Below are the code and all the weights of a small trained network. Each question names an input and a class and asks about switching units off, where a switched-off unit gives its printed mean instead of its output.

import numpy as np


def w(rows, s, z=0):
    codes = np.array(rows[::2]) - 128.0
    scale = np.full(codes.shape[1], s)
    scale[-1] = z or s
    return codes * scale


def norm(h):
    return h / np.sqrt((h * h).mean(-1, keepdims=True) + 1e-5)


def f(y):
    return y / 2 * (1 + np.tanh(0.7978845608 * (y + 0.044715 * y**3)))


def log_softmax(a):
    a = a - a.max(-1, keepdims=True)
    return a - np.log(np.exp(a).sum(-1, keepdims=True))


def net(x, mask):
    res = np.array(x, float).reshape(1, 6) / 4 @ E
    u = 0
    for l in range(2):
        y = f(norm(res) @ A[l][:, :-1].T + A[l][:, -1])
        res = res + np.where(mask[u : u + 3], y, B[l][:, -1]) @ B[l][:, :-1]
        u += 3
    return log_softmax(norm(res)[-1] @ U[:, :-1].T + U[:, -1])


A, B = {}, {}
E = w([
[108,73,121,254,107,55,126,109,198],'x0',
[108,165,137,138,105,126,132,131,118],'x1',
[140,148,160,147,137,136,140,109,126],'x2',
[132,96,169,93,114,31,160,117,82],'x3',
[127,126,127,129,126,128,126,128,127],'x4',
[101,147,171,143,212,82,81,202,107],'x5',
],0.0094)
A[0] = w([
[76,160,106,173,188,218,52,140,254,27],'0.n0',
[114,157,169,162,220,86,92,211,147,2],'0.n1',
[113,115,180,153,111,43,149,133,189,61],'0.n2',
],0.0069,0.004)
B[0] = w([
[218,221,47,155,117,73,100,119,117,254],'0.n0',
[21,40,221,111,12,101,35,51,233,224],'0.n1',
[162,149,102,107,157,163,234,184,82,175],'0.n2',
],0.011,0.0044)
A[1] = w([
[115,83,164,101,132,48,185,122,85,26],'1.n0',
[117,95,108,248,125,104,163,166,182,2],'1.n1',
[130,83,112,144,80,160,188,79,179,146],'1.n2',
],0.011,0.0048)
B[1] = w([
[221,252,1,240,120,166,41,104,174,233],'1.n0',
[123,108,197,40,201,173,249,194,2,222],'1.n1',
[26,154,188,88,130,125,42,125,166,253],'1.n2',
],0.0095,0.0051)
U = w([
[233,222,15,204,106,86,69,98,156,37],'0',
[20,69,213,98,34,94,69,63,188,253],'1',
[151,117,152,35,214,152,195,211,1,79],'2',
],0.0095,0.0032)

Each question gives the input, the list of numbers given to net, and the class t.
The units are the neurons (one row each of A and B). Each row of codes is followed by its name. A weight is (code - 128) times the scale printed after its matrix; where a second scale follows, it is the last column's (A, B and U).
mask holds one flag per neuron, layer by layer. A switched-off neuron (its flag False) gives its mean, the last column of its row in B, instead of its output. The means were averaged over made-up inputs and are rounded, as every weight is.
A unit's drop is (log p(t) with every unit on - log p(t) with that unit switched off) / (log p(t) with every unit on - log p(t) with every unit switched off).
The circuit of an input: a set's keep is (log p(t) with only the set's units on - log p(t) with every unit switched off) / (log p(t) with every unit on - log p(t) with every unit switched off). Starting from all 6 units, units are removed one at a time, each time the one whose removal leaves the highest keep (on an exact tie, the one counted first), for as long as the keep stays at least 0.8.
units of the circuit, in order: the units of the circuit, biggest drop first
unit that matters most: the unit with the biggest drop
top k neurons: the k neurons with the biggest drops, biggest first
k most important neurons of layer l: the k neurons of layer l with the biggest drops, biggest first
drop of u: that unit's drop, to one decimal
input [-4,7,-4,-1,7,-1], class 2: top 4 neurons	(0.n1 1.n0 0.n0 1.n2)
input [7,4,1,8,1,6], class 0: units of the circuit, in order	(1.n0)
input [2,0,2,-1,0,0], class 2: top 2 neurons	(1.n0 0.n2)
input [0,-2,6,5,-7,4], class 0: top 2 neurons	(1.n0 0.n2)
input [8,-3,-8,-1,1,-6], class 2: top 2 neurons	(1.n1 0.n1)
input [-6,-5,4,6,4,5], class 0: top 2 neurons	(1.n0 1.n1)
input [-2,-8,-5,0,-5,-1], class 2: top 3 neurons	(0.n1 1.n0 1.n2)
input [6,8,3,-2,2,4], class 2: top 2 neurons	(1.n1 0.n2)
input [3,-5,-1,3,7,-3], class 0: top 3 neurons	(1.n0 0.n1 0.n2)
input [7,0,0,-6,-8,0], class 2: top 3 neurons	(1.n1 1.n0 0.n2)
input [1,-5,-2,-4,-3,-5], class 1: top 3 neurons	(1.n2 1.n0 0.n2)
input [1,6,5,8,0,-8], class 0: top 2 neurons	(1.n0 0.n1)
input [6,-6,3,-5,-6,8], class 1: top 3 neurons	(0.n1 1.n0 1.n1)
input [4,4,1,-6,-8,8], class 1: unit that matters most	0.n1
input [-7,3,-2,-7,-4,5], class 0: 2 most important neurons of layer 1	(1.n1 1.n2)
input [0,4,-3,-5,1,-8], class 1: 2 most important neurons of layer 1	(1.n2 1.n0)
input [8,2,-6,1,-2,-5], class 2: top 2 neurons	(1.n1 0.n1)
input [3,0,1,-1,-7,2], class 2: 2 most important neurons of layer 0	(0.n2 0.n0)
input [-5,4,3,-4,0,-7], class 1: 2 most important neurons of layer 0	(0.n0 0.n2)
input [8,-1,0,-2,0,-3], class 2: units of the circuit, in order	(1.n1)
input [-6,1,-4,3,-3,6], class 1: 2 most important neurons of layer 0	(0.n1 0.n2)
input [1,2,2,8,8,-8], class 0: top 2 neurons	(1.n0 0.n1)
input [5,1,8,-2,-3,5], class 1: drop of 1.n2	-0.1
input [2,8,5,5,-7,1], class 0: drop of 1.n0	0.7
input [1,5,1,6,-1,-1], class 0: drop of 1.n0	0.2
input [8,-8,-2,2,3,0], class 2: drop of 1.n1	0.7
input [0,-5,-1,1,-1,2], class 1: top neuron	(0.n1)
